Below is a small trained network, with its code and all its weights. Each question gives an input and a target symbol and asks what happens when units are switched off, that is, made to give their printed mean instead of their output.

import numpy as np


def w(rows, s, z=0):
    codes = np.array(rows[::2]) - 128.0
    scale = np.full(codes.shape[1], s)
    scale[-1] = z or s
    return codes * scale


def norm(h):
    return h / np.sqrt((h * h).mean(-1, keepdims=True) + 1e-5)


def f(y):
    return np.maximum(y, 0)


def softmax(a):
    e = np.exp(a - a.max(-1, keepdims=True))
    return e / e.sum(-1, keepdims=True)


def log_softmax(a):
    a = a - a.max(-1, keepdims=True)
    return a - np.log(np.exp(a).sum(-1, keepdims=True))


def net(x, mask):
    ids = ['ΛΩαγεζηθμπτφψ'.index(c) for c in x.split()]
    T = len(ids)
    res = E[ids] + P[:T]
    r = norm(res)
    for j in range(2):
        rows = slice(3 * j, 3 * j + 3)
        q, k, v = (r @ M[0][rows].T for M in (Q, K, V))
        z = softmax(np.where(np.tri(T) > 0, q @ k.T / 3**0.5, -1e9)) @ v
        o = O[0][rows]
        res = res + np.where(mask[j], z, o[:, -1]) @ o[:, :-1]
    y = f(norm(res) @ A[0][:, :-1].T + A[0][:, -1])
    res = res + np.where(mask[2:14], y, B[0][:, -1]) @ B[0][:, :-1]
    return log_softmax(norm(res)[-1] @ U[:, :-1].T + U[:, -1])


Q, K, V, O, A, B = {}, {}, {}, {}, {}, {}
E = w([
[152,135,2,133],'Λ',
[183,154,155,173],'Ω',
[116,123,117,78],'α',
[132,106,178,145],'γ',
[198,107,203,122],'ε',
[114,129,132,89],'ζ',
[111,128,142,87],'η',
[44,149,128,130],'θ',
[111,188,87,68],'μ',
[111,110,163,154],'π',
[111,161,123,166],'τ',
[137,107,177,141],'φ',
[112,176,130,127],'ψ',
],0.016)
P = w([
[140,101,2,114],'0',
[135,151,128,91],'1',
[123,147,138,100],'2',
[127,126,121,114],'3',
[118,126,116,121],'4',
[107,127,124,124],'5',
[102,126,132,128],'6',
[94,124,127,131],'7',
[92,124,123,135],'8',
[90,128,131,132],'9',
[84,126,132,137],'10',
],0.0066)
Q[0] = w([
[133,89,129,194],'head 1',
[165,104,63,124],'head 1',
[136,116,149,80],'head 1',
[63,161,162,4],'head 2',
[153,85,148,103],'head 2',
[205,149,78,112],'head 2',
],0.013)
K[0] = w([
[167,123,210,204],'head 1',
[249,105,171,100],'head 1',
[13,48,113,22],'head 1',
[149,11,17,147],'head 2',
[99,146,132,64],'head 2',
[255,214,118,138],'head 2',
],0.0067)
V[0] = w([
[149,110,90,157],'head 1',
[162,29,144,105],'head 1',
[159,230,69,156],'head 1',
[109,147,172,59],'head 2',
[159,141,155,176],'head 2',
[192,1,184,109],'head 2',
],0.0067)
O[0] = w([
[106,163,175,131,42],'head 1',
[139,95,205,108,29],'head 1',
[56,162,87,177,6],'head 1',
[61,195,128,86,69],'head 2',
[146,151,102,198,77],'head 2',
[109,53,2,167,166],'head 2',
],0.0051,0.0012)
A[0] = w([
[189,140,164,197,86],'neuron 1',
[152,112,210,182,98],'neuron 2',
[81,116,28,143,149],'neuron 3',
[34,118,127,188,250],'neuron 4',
[137,250,119,169,177],'neuron 5',
[158,232,145,4,84],'neuron 6',
[71,1,136,53,166],'neuron 7',
[200,83,147,203,137],'neuron 8',
[172,155,85,174,153],'neuron 9',
[123,131,173,213,137],'neuron 10',
[187,43,102,132,172],'neuron 11',
[92,123,16,74,104],'neuron 12',
],0.0068,0.0024)
B[0] = w([
[89,45,88,157,152],'neuron 1',
[86,182,59,103,188],'neuron 2',
[78,170,172,107,186],'neuron 3',
[157,174,145,84,235],'neuron 4',
[169,66,168,117,192],'neuron 5',
[116,2,47,108,183],'neuron 6',
[172,188,189,179,254],'neuron 7',
[51,95,161,133,179],'neuron 8',
[184,100,185,89,158],'neuron 9',
[132,93,41,103,193],'neuron 10',
[92,218,105,117,185],'neuron 11',
[123,162,185,222,188],'neuron 12',
],0.0065,0.0057)
U = w([
[74,102,115,139,58],'Λ',
[102,96,114,129,60],'Ω',
[151,126,95,121,161],'α',
[138,52,128,244,252],'γ',
[129,84,126,116,101],'ε',
[141,93,147,114,63],'ζ',
[221,180,206,145,188],'η',
[93,88,158,64,53],'θ',
[106,121,115,124,42],'μ',
[42,108,146,255,139],'π',
[78,105,21,95,191],'τ',
[130,92,132,169,73],'φ',
[176,159,20,174,210],'ψ',
],0.0096,0.0038)

Each question gives the input, a string of symbols that net reads in full, and the target symbol t.
The units are the heads (3 rows each of Q, K, V and O) and the neurons (one row each of A and B). Each row of codes is followed by its name. A weight is (code - 128) times the scale printed after its matrix; where a second scale follows, it is the last column's (O, A, B and U).
mask holds one flag per unit, heads first, then neurons. A switched-off unit (its flag False) gives its mean, the last column of its rows in O or B, instead of its output. The means were averaged over made-up inputs and are rounded, as every weight is.
A unit's drop is (log p(t) with every unit on - log p(t) with that unit switched off) / (log p(t) with every unit on - log p(t) with every unit switched off).
The circuit of an input: a set's keep is (log p(t) with only the set's units on - log p(t) with every unit switched off) / (log p(t) with every unit on - log p(t) with every unit switched off). Starting from the 12 units with the biggest drops (on a tie, the unit counted first), units are removed one at a time, each time the one whose removal leaves the highest keep (on an exact tie, the one counted first), for as long as the keep stays at least 0.8.
circuit, biggest first: the units of the circuit, biggest drop first
most important unit: the unit with the biggest drop
top k neurons: the k neurons with the biggest drops, biggest first
which heads matter: for each layer, one digit per head in row order, 1 if its drop is at least 0.15 and else 0, layers parted by /
drop when u is switched off: that unit's drop, to one decimal
input η η η η π π η Λ η μ π, target η: which heads matter	11
input π Λ ε π π η, target η: circuit, biggest first	head 2; neuron 7
input τ μ η π τ Λ Ω, target γ: which heads matter	00
input ε π π π μ π τ, target η: top 4 neurons	neuron 4; neuron 5; neuron 9; neuron 6
input π ε τ τ, target η: most important unit	head 1
input φ η π π γ, target π: circuit, biggest first	head 2; neuron 2
input π τ θ π, target τ: circuit, biggest first	neuron 2; neuron 10; neuron 12
input π π φ, target π: circuit, biggest first	head 2; neuron 11; neuron 1
input π π Λ Λ Λ Ω η π α, target η: top 2 neurons	neuron 7; neuron 8
input η α η Ω, target γ: top 2 neurons	neuron 1; neuron 8
input η π η η π, target η: which heads matter	01
input α τ τ π, target τ: which heads matter	00
input π τ ζ η γ η μ π τ ζ, target η: which heads matter	01
input γ ζ η π ε Λ π η, target η: circuit, biggest first	neuron 7
input τ π π γ, target π: drop when neuron 8 is switched off	0.3
input π π η π π π η Ω α, target η: drop when head 1 is switched off	0.1
input π π τ η π π φ, target π: drop when neuron 4 is switched off	0.2
